(in the rows, 128 means zero)
Each row has a class, written as a number after it.
[124 154 124 123 173 164  61  90 141 136 121 140 114 166 143 158 140 129
 107 112 135 105  79 118 121 140 163 151 145 120 161 122 203 192 166  96
 141 133 109 131 126 142 105]
4
[116  97 137 119  87  68 173 113  99 201 137 110 172  45 105 139  90 166
  62 117 157 134 185  87 155 156  71 182  89  77 111  93  93 185 106 149
 132 118 134 101 127 197 151]
1
[138 144 103  97 128 192  80 132 140 137 132 103  77 178 136 120 116 213
 137 115 140 135  78 109 144 166 156 177 159 113 139 140 168 171 157  91
 126  80 164  53 153 128  96]
2
[110 149 107  83 124 149 110  88 155 133 130 121 143 135 138 103 118 133
 108 124 113 135 123 126 151 133 181 135 157 113 165 151 171 179 118 116
 160 112 117  92 133 140 104]
5
[ 51 176 119 106  83  99 132 107 137 137 136 139 148  90 169 136  96 121
  52 126 113 155 176 127 110 156 143 134 167 106 141 121 203 177 106  78
 170 131 105 127  89 137  60]
7
[ 38 136 122 137  71  32 182 123 104 134 139 145 169  95 154 118 103  90
  91 114  84 151 196 129  66 133  96  72 142 157 105 110 132  91  91  86
 167 160 100 173 116 139  94]
2
[153 114 119 128 185 158 141 120 129 129  97 121 129 184 146 103 136  79
 162 127 115 135 111 143 140  84 140 124 120 105 115 134 115 139 126 157
  74 147 146  95 156 133 140]
5
[100 167 113  95 142 138 100  76 148 132 137 123 130 129 144 132 112 129
  71 143 130 139 127 115 135 138 181 165 151  84 156 133 202 198 147 104
 147 138  97  99 103 144  83]
7
[ 91 120 108 151 153  81 159  99 126 131 100 128 183  99 144 136 123  14
 102 144 117 151 169 124 106  73 108 110 121 100 117 108 141 141 129 135
  89 188 149 151 116 154 131]
5
[143 116 127 132 139 138 124 119 130 123 124 144 148 131  92 115 127 103
 124 122 136 127 108 120 136 118 155 130 124 136 151 130 122 140 151 126
 136 150 124 155 131 134 169]
5
[109 115 108 171 112 114 141 166  97 173 109 105 153  85 122 162 109  89
  99 141 154 126 156 101 116 117  74 168 118  83  68  73 114 170 161 137
  63 149 187 127 151 181 137]
2
[153  99 138 103 147 104 152 124 130  96 141 131  60 227 122  69 130 197
 189 102 111 167 101 138 112 141 140  94 104 191 139 166  73  32 104 106
 140 112  98 102 160  68 141]
2
[105 123 117 117  70 114 117 138 129 172 130 117 150  73 112 148  92 177
  84 106 151 163 148  93 147 163 111 186 137 107 145 125 155 185 129  89
 139  95 182 116 132 146 127]
5
[183 113 139 109 163 187  94 129 133 147 125 127  88 202 104 110 129 189
 163  97 140 130  63 121 161 147 156 177 119 125 146 152 127 169 153 115
 104  90 152  83 165 110 158]
5
[ 66 136 124 137 100  57 151 100 132 128 127 155 188  65 121 131 110  60
  72 131 119 151 172 117  95 115 121 104 139 139 152 116 155 136 120  96
 169 170 121 196  93 134 127]
5
[ 92 137 116 162 112 105 143 146 132 125 124 138 155  86 140 147 122  71
  93 143 122 116 164 137 100 125 111 102 137 129 116 106 157 127 118 117
 128 166 139 167  98 142 114]
3
[156 119 119 112 173 126 142 103 147  44 124 132  75 203 117  59 150 107
 188 158 106 148  94 138 101  93 183  59 127 191 148 162  97  24 116 134
 145 165  91 111 131  85 142]
2
[101 118 110 142  89  84 153 142 114 142 135 119 156  77 102 128 107 111
  93 141 141 131 158 103 115 132 109 130 121 127 114  94 100 126 137 127
 135 147 137 147 130 167 139]
2
[ 96 148 141 147 127 107 144  99 114 128 121 148 145  89 133 147 120 104
  95 132 141 124 141 125  83 125 115 121 142 131 127 105 150 135 128 101
 144 159 127 172  90 146 114]
1
[103 113 129 156  70  96 156 169 112 133 130 149 167  79  98 129 102 105
 113 116 136 143 158 128 121 138 110 110 127 158 138 113 105 116 117 116
 155 139 146 188 130 137 164]
5
[107 153 107 127 111 171 114 153 139 156 123 120 157 106 154 136 126 105
  89 132 115  74 141 141 150 146 138 135 158  92 119 107 188 207 123 145
 129 126 123 109 123 183  88]
3
[104 161 128 131 173 110 100  89 138 103 115 148 114 169 146 147 140 114
 142 119 124 153  95 138  66 118 142 111 156 150 134 148 178  98 140  73
 112 149 132 160  99  80  90]
6
[138 133 132 158 184 175 143 120  95 158 102 132 156 133 142 143 141  64
 116 130 136  78 120 139 129 101 112 142 126  66  89  84 129 196 153 172
  77 162 132 127 131 196 126]
1
[133 129 120 140 124 144 105 140 119 135 140 145 140  67  84 160 111 126
  86 142 162 115 109 107 143 140 128 162 122 137 152 100 140 158 183 120
 156 148 146 160 114 161 173]
0
[ 99 141  84 123  92 107 133 129 137 128 124 105 180  47 107 132 108  91
  85 162 156 132 163 105 151 122 137 133 147  96 138 115 115 155 126 169
 128 140 146 115 116 191 131]
6
[135 134 149 132 157 130 161 103 116  89 124 158 107 168 134  99 141 115
 151 128 115 123 113 154  90 113 146  76 133 166 138 136 109  77 105 123
 156 155  87 159 107 112 134]
1
[127 139 108 140 147 156 123 135 144 118 114 118 113 145 161 133 140 100
 125 146 118 126 134 143 117 109 141 118 146 117 114 134 161 126 121 121
  87 142 153 109 118 122 102]
3
[156  95 141 136 164 135 158 134 108 154 115 137 137 181 122 103 141 101
 158  98 111 123 118 145 141 104 121 123  99 116 107 126  80 134 125 158
  84 135 125 128 165 135 164]
5
[155  89 166 155 155  84 145 125 110 119 138 158  75 194 113 122 141 157
 174  80 124 160 114 133  83 132 110  98  84 198 129 140  70  35 108  94
 132 138 110 171 147  76 162]
4
[ 56 153 110 149  94 127 143 158 104 152 116 137 167 109 164 141 117  70
  94 116 102 106 153 141  94 131 106 106 167 116  90  81 160 168 131 114
 131 144 132 157 125 175  80]
2
[139 112 122 180 161 117 146 168  92 158  91 119 160 123 126 164 138  62
 143 133 151 117 133 130 109  92  67 146 116  86  63  83  92 139 151 170
  28 160 185 149 146 159 149]
6
[121 183 115 118 172 187  69 107 169  99 121 139 110 179 166 131 149 109
 109 149 117  89  83 147 114 128 195 115 168 132 152 144 249 170 151 102
 151 146  94 126  95 124  73]
3
[123 131 118  96 136  95 121  93 148 107 132 122 108 105 137 132 113 152
 105 151 132 186 135 104 112 110 123 141 127 156 151 147 155  92 127  85
 134 134 159  98  96 102 121]
0
[120 123 125 109  91  54 130  97 149  87 160 145 126  37  68 131  83 161
  73 173 171 175 140  76 113 138 135 139 112 193 193 140 114  77 147  85
 208 153 139 160  81 102 185]
0
[114 152 120  87 132 161  91 100 150 148 128 131 129 159 142 118 118 165
 109 105 120 126  98 124 155 156 174 162 156 116 168 150 190 208 137  98
 157  95 122  94 135 130 106]
5
[157 124 101 114  95 172 104 162 122 170 143 116 139  66  79 147 103 183
  82 145 181 105 112  98 192 161 127 202 127  95 153  99 116 208 179 154
 143  99 166 103 150 191 175]
0
[145 133 126  87 153 166 129 123 128 135 136 135 102 178 140 103 142 163
 140 121 104 115 101 150 159 133 159 123 128 139 140 143 127 138 123 139
 150 105 102  89 148 130 135]
0
[132  93 124 143 128  40 166 116 125  92 135 131 116 125  84 104 114 122
 127 150 147 173 141  91  87 111 111 108  92 179 132 129  62  39 134 107
 128 170 133 156 115  97 173]
2
[128 150 128  73 128 169  96 117 142 137 144 129  83 161 152 122 126 225
 122 104 119 148  98 132 147 163 147 156 153 145 164 153 177 150 125  83
 167  73 134  79 131 103 100]
0
[141 106 128  98 104 145 152 160 126 198 146  99 102 162 152 105 127 218
 132  92 109 111 157 143 187 180 114 155 108  90 108 145 118 178  77 148
 112  60 128  37 186 147 113]
3
[102 116 116 122  83 103 153 154 108 174 134 107 119 127 134 120 107 176
 116 105 123 145 161 116 132 160  97 148 125 108  96 114 102 142 110 120
 115  95 150  94 167 145 117]
2
[145 118 130 149 135 125 154 119 107 128 117 127 146  87 107 130 123 104
 110 150 153 119 138 117 124 106 114 134 116 111 120 106  96 130 135 150
 114 158 137 136 112 165 158]
1
[158 100 152 109 161 122 178 101 109 158 123 113  85 179 152 100 133 190
 164 100 120 150 138 137 133 124 103 139  93 109  99 146  73 101  81 137
  81 101 135  62 156 121 126]
1
[151 137 133 155 109 211  99 203 123 128 129 145 100 159 120 137 136 170
 147 103 135  86  89 157 140 180 138 125 155 150 130 126 152 146 138 111
 140 105 140 150 138 125 128]
3
[159 127 119 126 173 183  80 121 142 175 118 101  96 156 136 160 131 176
 117 117 152 112  92 110 158 160 125 207 120  67 120 132 183 216 164 112
  72 107 175  65 143 144 111]
3
[ 94 141 118 173 117  94 139 134 127  76 120 155 146  91 127 138 129  30
 108 159 131 127 154 128  71  86 138  66 145 181 141 101 115  71 119 123
 155 188 123 203 100 127 143]
4
[163 145 135 167 193 194 111 119 118  75 101 149 103 162 118 135 150  83
 162 151 147 107  68 144  89  92 156 111 144 142 125 120 139 104 167 122
 104 176 140 158 102 128 146]
1
[100 126 114 134  75 152 150 177 110 161 115 130 181  95 139 117 114  97
 113 102 110 110 158 146 156 137 117 121 152 106 118  99 130 184 106 156
 143 118 139 134 149 182 132]
5
[110 167  98 119  92 209  84 159 132 123 121 136 144 120 141 126 138  97
 108 135 123  66 112 151 155 143 183 107 190 132 166 104 168 199 127 153
 185 114  97 135 146 188 106]
4
[ 84 180  84 160  97 226  96 192 112 119 113 138 176  98 130 145 127  46
  94 150 129  46 107 143 134 139 169 115 202 104 120  70 187 218 181 151
 162 153 129 167 129 216 100]
2
[114 115 134 109  95  76 162 117 140 117 133 130 119 133 133  96 110 157
 135 110 114 190 161 126 109 127 128 107 125 165 149 160 110  71  76  92
 147 115 141 127 129  82 130]
5
[103 163  87  49 109 127  96  77 172 134 134  95 134 119 144 105 110 191
  93 137 132 152 131 108 168 154 179 153 170 101 171 171 171 173 103 123
 152  83 120  36 124 138  76]
6
[173 101 138 177 205 105 147 123 122 119 114 135 122 158 107 129 154  49
 141 156 139 104 121 128  99  83 106 114  80 124  96 111  99  99 151 152
  54 193 136 156 123 128 169]
3
[ 95 131 111 116  62 100 144 151 127 110 145 133 129 115 110  98 103 157
 108 130 124 138 140 117 120 154 146 102 145 175 144 132 108 100 115 108
 186 120 104 135 126 129 133]
2
[135 101 130 131 125  62 136 110 128 112 140 128 120 123  78 111 105 148
 115 135 150 160 120  87 101 131 125 133  97 169 142 129  92  79 145 100
 139 156 116 144 115 111 166]
2
[129 131 152 123 104 167 135 147 100 165 129 138 103 143 138 135 118 207
 131  80 135 114 115 135 134 180 113 157 140 123 116 122 132 162 112 106
 140  84 138 112 136 143 115]
1
[ 97 113 135 159 107  55 170 127 118 104 121 157 158 106 114 118 113  69
 124 122 114 172 163 129  76  97 109  80 117 180 126 131 100  54 108  93
 138 175 133 198 106  96 156]
5
[149  96 136 103 139 136 152 142 108 182 135 117 105 146 136 126 123 191
 138  99 125 136 131 130 170 147  91 167  93 105 115 127  96 152 120 148
 108  91 151  70 172 144 149]
0
[181  77 163 165 163 122 185 169  92 136 123 140  98 189 106 110 125 129
 173 103 137 142 126 143 123 115 103 134  67 123  78 113  34  81 127 158
  58 150 128 128 157 108 190]
7
[149 131 148 165 169 102 122 112 131  59 126 157  85 161  99 133 117 108
 135 149 152 179  98 113  63 109 160 124 113 169 144 140 136  53 161  74
 121 192 129 179  78  65 161]
7
[ 62 156  97 116  49  70 124 113 162 152 137 103 157  11 154 144  91 149
  18 158 148 175 211  86 130 158 122 150 155 113 149 133 192 166  88  74
 151 127 165  98  77 145  76]
3
[114 126  92 116  73 108 135 135 143 133 133  99 148  58 117 120 109 120
  77 162 155 126 175  97 161 134 136 132 135 112 163 106 106 167  99 168
 168 116 136  92 139 180 149]
4
[ 67 139 127 145 138  58 143  77 125 134 113 144 173 100 151 147 116  51
  88 126 105 166 165 119  74  89 112 112 131 125 125 125 173 125 124  74
 119 179 139 173  98 118 110]
5
[131 142 123 106 154 167 122  96 125 131 112 116 110 147 159 122 126 147
 130 125 125 131 114 133 133 125 140 143 146 100 130 134 155 156 114 126
 114 116 137  74 118 149  99]
1
[121 124 146 188 122 133 123 174 102 115 113 157 107 139 138 161 136 106
 152  98 132 131 122 142  74 126  99 100 134 174 112  99 122  79 128  94
 124 149 153 199 133 111 140]
4
[156 109 120 111 131 144 147 135 136 115 117 120 128 157 123  90 122 122
 151 128 124 147 124 127 146 105 149 122 125 137 135 140 100 114 108 149
 115 124 143  96 145 127 153]
5
[187 100 151 123 207 198 108 132 100 181 129 141  98 192 110 140 150 162
 158  88 133  85  61 141 173 143 118 178  87  99 115 115 118 191 183 155
  95 116 125 103 177 155 170]
0
[103  76 154 129  97  37 227 140 103 193 139 132 142 130 138  94  98 149
 149  72  97 173 202 141 124 132  66 116  67 128  86 125  35  94  56 142
 102 107 141 113 186 131 155]
5
[151 111 120  98 114  96 124 105 166 129 147 106 102 111 109 109 104 203
 100 141 150 154 137  89 154 157 140 159 103 135 157 161 131 121 111 110
 139 115 133  67 113 113 139]
3
[155 120 109 119 136 123 115 117 160 108 136 116 129 109  98 112 120 134
  97 160 148 122 123  99 149 133 151 141 119 125 160 139 139 134 137 141
 131 147 123 105 104 141 145]
3
[188  93 150 192 179 181 126 190  89 143 105 139  83 194 113 152 162 114
 202  86 137  92  86 152 116 121  92 136  95 127  93  89  70 108 153 144
  64 131 163 159 185 133 178]
4
[122 137 124 120 124 114 122 115 151 119 141 128 109 128 134 121 123 150
 104 134 124 137 138 124 118 144 144 123 133 147 145 148 153 113 113  92
 138 130 122 122 111 108 112]
3
[135 126 115 119 139  90 100  81 154 116 136 112  99 110 112 139 114 150
  99 154 162 169 131  78 115 126 138 160 117 141 166 137 129 121 133  95
 139 131 157 101 122 109 139]
4
[162 115 133 217 182 151 115 160 106 107 100 135 108 136 110 162 162  38
 170 141 161 111 108 134  76  65 104 116 106 148  90  79  84  80 168 136
  49 184 185 180 142 123 176]
4
[146 114 118 168 151 198 146 185  99 152  89 131 155 160 135 125 141  52
 165 114 117  92 117 163 147 100 117 120 135  87  89  94 106 177 139 182
  69 143 164 132 175 173 155]
5
[146  93 130 126 170  73 186 104 127 108 121 112  87 196 141  78 139 129
 176 126 111 177 141 130  94  93 112  91  89 148 100 142  52  34  99 131
  80 149 125  97 153  94 138]
2
[124 111 135 157 185 118 163 123 101 159 101 131 135 183 175 134 161  52
 146 107  99 102 148 154 108  88  94  98 106  99  82  93 100 137 105 169
  73 157 115 133 167 151 123]
4
[124 115 113 117 123 104 129 107 138 127 124 124 149 108 112 120 109 113
 106 132 138 161 138 104 135 120 136 140 124 122 152 137 135 140 128 122
 131 140 148 123 120 134 148]
5
